Below is a small trained network, with its code and all its weights. Each question gives an input and a class and asks what happens when units are switched off, that is, made to give their printed mean instead of their output.

import numpy as np


def w(rows, s, z=0):
    codes = np.array(rows[::2]) - 128.0
    scale = np.full(codes.shape[1], s)
    scale[-1] = z or s
    return codes * scale


def f(y):
    return y / 2 * (1 + np.tanh(0.7978845608 * (y + 0.044715 * y**3)))


def log_softmax(a):
    a = a - a.max(-1, keepdims=True)
    return a - np.log(np.exp(a).sum(-1, keepdims=True))


def net(x, mask):
    res = np.array(x, float).reshape(1, 3) / 4 @ E
    y = f(res @ A[0][:, :-1].T + A[0][:, -1])
    res = res + np.where(mask, y, B[0][:, -1]) @ B[0][:, :-1]
    return log_softmax(res[-1] @ U[:, :-1].T + U[:, -1])


A, B = {}, {}
E = w([
[155,124,216,205,216,127,123,128,129],'x0',
[182,125,219,144,2,131,131,117,126],'x1',
[234,115,23,190,141,134,111,127,132],'x2',
],0.0093)
A[0] = w([
[201,120,75,158,127,141,130,125,130,84],'n0',
[93,133,85,127,204,134,149,136,113,107],'n1',
[173,131,173,142,52,131,130,123,128,65],'n2',
[125,118,127,116,137,133,116,133,142,189],'n3',
[78,115,95,108,193,121,110,113,153,99],'n4',
[4,135,206,74,119,127,130,131,126,72],'n5',
[193,136,60,168,130,130,122,126,127,123],'n6',
[89,135,73,111,201,130,133,141,117,77],'n7',
[126,118,147,162,158,125,117,110,123,97],'n8',
[171,143,156,149,172,133,140,145,148,98],'n9',
[155,120,157,152,155,134,129,129,129,124],'n10',
[131,133,122,128,138,121,138,124,124,254],'n11',
[136,124,184,137,179,118,142,129,123,101],'n12',
[180,135,87,128,117,117,133,136,135,107],'n13',
[198,124,196,149,33,130,132,134,124,102],'n14',
[206,129,93,155,114,119,127,131,119,99],'n15',
[159,138,174,156,159,133,152,121,109,119],'n16',
[86,131,14,66,10,128,140,129,126,105],'n17',
[144,127,160,156,162,127,135,128,121,204],'n18',
[144,124,157,166,149,127,95,131,138,99],'n19',
],0.02,0.016)
B[0] = w([
[129,87,126,132,158,131,196,99,129,192],'n0',
[129,152,112,153,65,99,113,87,130,196],'n1',
[148,171,110,168,102,104,115,79,133,195],'n2',
[122,131,142,123,93,144,125,162,141,170],'n3',
[131,155,117,170,92,121,100,76,128,184],'n4',
[125,49,135,124,167,128,255,91,127,228],'n5',
[115,87,147,126,136,141,194,114,129,215],'n6',
[142,173,106,165,93,99,112,72,123,191],'n7',
[137,129,104,113,177,114,111,99,116,148],'n8',
[123,133,128,110,187,97,98,98,134,163],'n9',
[118,122,116,102,165,115,98,119,130,164],'n10',
[123,124,164,122,36,186,111,241,128,230],'n11',
[135,126,111,97,185,103,98,91,127,169],'n12',
[112,103,135,131,149,106,173,108,132,169],'n13',
[117,165,105,175,36,118,96,99,126,245],'n14',
[130,97,131,116,134,122,198,103,125,190],'n15',
[134,134,123,103,180,113,92,107,127,174],'n16',
[131,140,128,83,208,115,37,140,126,248],'n17',
[123,128,141,104,138,149,91,186,128,207],'n18',
[125,123,122,103,175,103,98,107,126,157],'n19',
],0.038,0.019)
U = w([
[130,153,95,188,28,84,97,74,142,123],'0',
[101,35,162,109,141,122,224,100,139,128],'1',
[126,121,127,32,212,93,28,128,137,116],'2',
[113,121,198,116,50,214,111,254,149,251],'3',
[152,148,104,159,181,153,180,161,143,98],'4',
[158,157,124,188,164,162,157,186,129,95],'5',
[190,186,126,157,176,178,168,146,102,101],'6',
[182,171,110,133,147,145,167,143,154,95],'7',
],0.0086,0.012)

Each question gives the input, the list of numbers given to net, and the class t.
The units are the neurons (one row each of A and B). Each row of codes is followed by its name. A weight is (code - 128) times the scale printed after its matrix; where a second scale follows, it is the last column's (A, B and U).
mask holds one flag per neuron, in row order. A switched-off neuron (its flag False) gives its mean, the last column of its row in B, instead of its output. The means were averaged over made-up inputs and are rounded, as every weight is.
A unit's drop is (log p(t) with every unit on - log p(t) with that unit switched off) / (log p(t) with every unit on - log p(t) with every unit switched off).
unit that matters most: the unit with the biggest drop
top k neurons: the k neurons with the biggest drops, biggest first
drop when u is switched off: that unit's drop, to one decimal
input [-6,0,4], class 2: unit that matters most => n17
input [2,-5,-7], class 1: top 2 neurons => [n5 n14]
input [8,0,7], class 2: top 3 neurons => [n5 n9 n16]
input [6,3,-7], class 1: top 2 neurons => [n5 n17]
input [-4,-5,6], class 1: top 2 neurons => [n6 n14]
input [4,3,-3], class 2: top 4 neurons => [n12 n16 n1 n6]
input [6,0,-7], class 1: top 2 neurons => [n5 n17]
input [3,0,2], class 3: top 2 neurons => [n17 n5]
input [-7,6,-6], class 2: top 2 neurons => [n17 n1]
input [-6,-1,-2], class 2: drop when n17 is switched off => 1.3
input [6,5,4], class 2: drop when n4 is switched off => 0.1
input [-8,0,-2], class 2: drop when n17 is switched off => 1.0
